Below are the code and all the weights of a small trained network. Each question names an input and a target symbol and asks about switching units off, where a switched-off unit gives its printed mean instead of its output.

import numpy as np


def w(rows, s, z=0):
    codes = np.array(rows[::2]) - 128.0
    scale = np.full(codes.shape[1], s)
    scale[-1] = z or s
    return codes * scale


def f(y):
    return y / 2 * (1 + np.tanh(0.7978845608 * (y + 0.044715 * y**3)))


def softmax(a):
    e = np.exp(a - a.max(-1, keepdims=True))
    return e / e.sum(-1, keepdims=True)


def log_softmax(a):
    a = a - a.max(-1, keepdims=True)
    return a - np.log(np.exp(a).sum(-1, keepdims=True))


def net(x, mask):
    ids = ['αβγεμξπστφ'.index(c) for c in x.split()]
    T = len(ids)
    res = E[ids] + P[:T]
    r = res
    for j in range(3):
        rows = slice(2 * j, 2 * j + 2)
        q, k, v = (r @ M[0][rows].T for M in (Q, K, V))
        z = softmax(np.where(np.tri(T) > 0, q @ k.T / 2**0.5, -1e9)) @ v
        o = O[0][rows]
        res = res + np.where(mask[j], z, o[:, -1]) @ o[:, :-1]
    y = f(res @ A[0][:, :-1].T + A[0][:, -1])
    res = res + np.where(mask[3:11], y, B[0][:, -1]) @ B[0][:, :-1]
    return log_softmax(res[-1] @ U[:, :-1].T + U[:, -1])


Q, K, V, O, A, B = {}, {}, {}, {}, {}, {}
E = w([
[41,100,193,119,180,210],'α',
[171,136,223,106,68,180],'β',
[178,114,109,185,125,209],'γ',
[123,75,101,104,227,150],'ε',
[79,60,67,47,90,112],'μ',
[189,189,150,225,112,117],'ξ',
[199,187,74,69,127,117],'π',
[117,191,254,102,155,105],'σ',
[148,50,87,195,127,77],'τ',
[50,125,111,195,94,61],'φ',
],0.011)
P = w([
[60,187,196,163,194,54],'0',
[217,1,125,145,133,200],'1',
[43,214,172,146,177,49],'2',
[228,12,119,137,130,197],'3',
[43,203,165,151,164,62],'4',
[221,15,121,138,127,200],'5',
[55,217,152,141,144,70],'6',
[221,7,118,148,131,196],'7',
],0.005)
Q[0] = w([
[126,92,171,128,157,172],'H1',
[145,94,78,52,138,173],'H1',
[187,69,84,147,131,165],'H2',
[120,167,207,178,114,123],'H2',
[94,11,63,153,142,120],'H3',
[94,68,91,135,138,126],'H3',
],0.011)
K[0] = w([
[147,29,87,102,150,179],'H1',
[94,119,205,42,198,147],'H1',
[231,64,58,180,141,177],'H2',
[89,184,254,184,102,150],'H2',
[37,37,35,125,182,88],'H3',
[53,36,71,131,163,121],'H3',
],0.0084)
V[0] = w([
[147,13,177,21,165,188],'H1',
[177,64,126,195,92,141],'H1',
[173,65,139,208,156,193],'H2',
[2,208,239,140,148,121],'H2',
[56,90,91,112,129,112],'H3',
[16,49,81,132,167,81],'H3',
],0.0054)
O[0] = w([
[119,38,87,80,178,178,223],'H1',
[134,32,130,244,135,132,175],'H1',
[166,39,122,172,138,191,233],'H2',
[94,175,237,176,136,104,253],'H2',
[77,84,65,123,122,142,85],'H3',
[8,38,3,164,146,125,116],'H3',
],0.0052,0.0017)
A[0] = w([
[125,122,151,5,152,134,255],'N1',
[170,55,25,49,102,68,118],'N2',
[224,109,70,174,191,203,197],'N3',
[19,181,146,145,196,62,79],'N4',
[105,214,119,143,60,25,199],'N5',
[130,47,38,161,68,128,94],'N6',
[202,106,112,60,2,227,108],'N7',
[156,48,73,128,177,195,39],'N8',
],0.0079,0.0055)
B[0] = w([
[60,124,168,88,202,86,226],'N1',
[143,221,203,125,72,1,203],'N2',
[117,254,87,150,146,172,254],'N3',
[104,180,48,111,18,207,189],'N4',
[216,67,35,79,131,116,206],'N5',
[162,75,156,135,73,94,205],'N6',
[25,99,143,104,38,169,185],'N7',
[200,107,101,44,138,131,208],'N8',
],0.0074,0.0067)
U = w([
[172,113,242,135,173,95,170],'α',
[69,83,116,79,97,69,116],'β',
[109,31,107,221,114,93,254],'γ',
[105,254,127,91,98,118,35],'ε',
[123,205,113,240,159,144,173],'μ',
[243,137,124,170,85,69,54],'ξ',
[136,112,38,106,66,192,94],'π',
[74,71,75,98,218,169,200],'σ',
[209,122,65,47,207,108,74],'τ',
[27,100,175,142,62,198,108],'φ',
],0.0077,0.0046)

Each question gives the input, a string of symbols that net reads in full, and the target symbol t.
The units are the heads (2 rows each of Q, K, V and O) and the neurons (one row each of A and B). Each row of codes is followed by its name. A weight is (code - 128) times the scale printed after its matrix; where a second scale follows, it is the last column's (O, A, B and U).
mask holds one flag per unit, heads first, then neurons. A switched-off unit (its flag False) gives its mean, the last column of its rows in O or B, instead of its output. The means were averaged over made-up inputs and are rounded, as every weight is.
A unit's drop is (log p(t) with every unit on - log p(t) with that unit switched off) / (log p(t) with every unit on - log p(t) with every unit switched off).
The circuit of an input: a set's keep is (log p(t) with only the set's units on - log p(t) with every unit switched off) / (log p(t) with every unit on - log p(t) with every unit switched off). Starting from all 11 units, units are removed one at a time, each time the one whose removal leaves the highest keep (on an exact tie, the one counted first), for as long as the keep stays at least 0.8.
units of the circuit, in order: the units of the circuit, biggest drop first
most important unit: the unit with the biggest drop
k most important neurons: the k neurons with the biggest drops, biggest first
heads that matter: for each layer, one digit per head in row order, 1 if its drop is at least 0.15 and else 0, layers parted by /
drop of u: that unit's drop, to one decimal
input σ σ φ γ γ ε β, target α: 3 most important neurons : N3, N4, N7
input ξ σ τ π, target ε: heads that matter : 010
input γ α μ σ τ ε, target τ: units of the circuit, in order : N8, H2, H1
input σ τ ξ ε, target τ: units of the circuit, in order : N8, H2
input σ β φ γ ξ, target ξ: 3 most important neurons : N5, N3, N1
input α μ β γ, target π: units of the circuit, in order : N7, H2, N8
input π γ ε σ σ μ, target β: most important unit : N2
input α ξ σ α ε τ μ π, target ε: units of the circuit, in order : N2, N3, H2, N5
input α ε γ β φ ε π, target τ: 2 most important neurons : N5, N2
input ξ β γ ξ, target μ: 2 most important neurons : N3, N8
input σ μ β α, target σ: drop of N2 : 0.2
input σ γ γ, target μ: drop of N8 : 0.2
input γ φ σ σ γ σ σ β, target φ: drop of N7 : 0.7
input σ σ γ γ γ μ, target β: most important neuron : N2
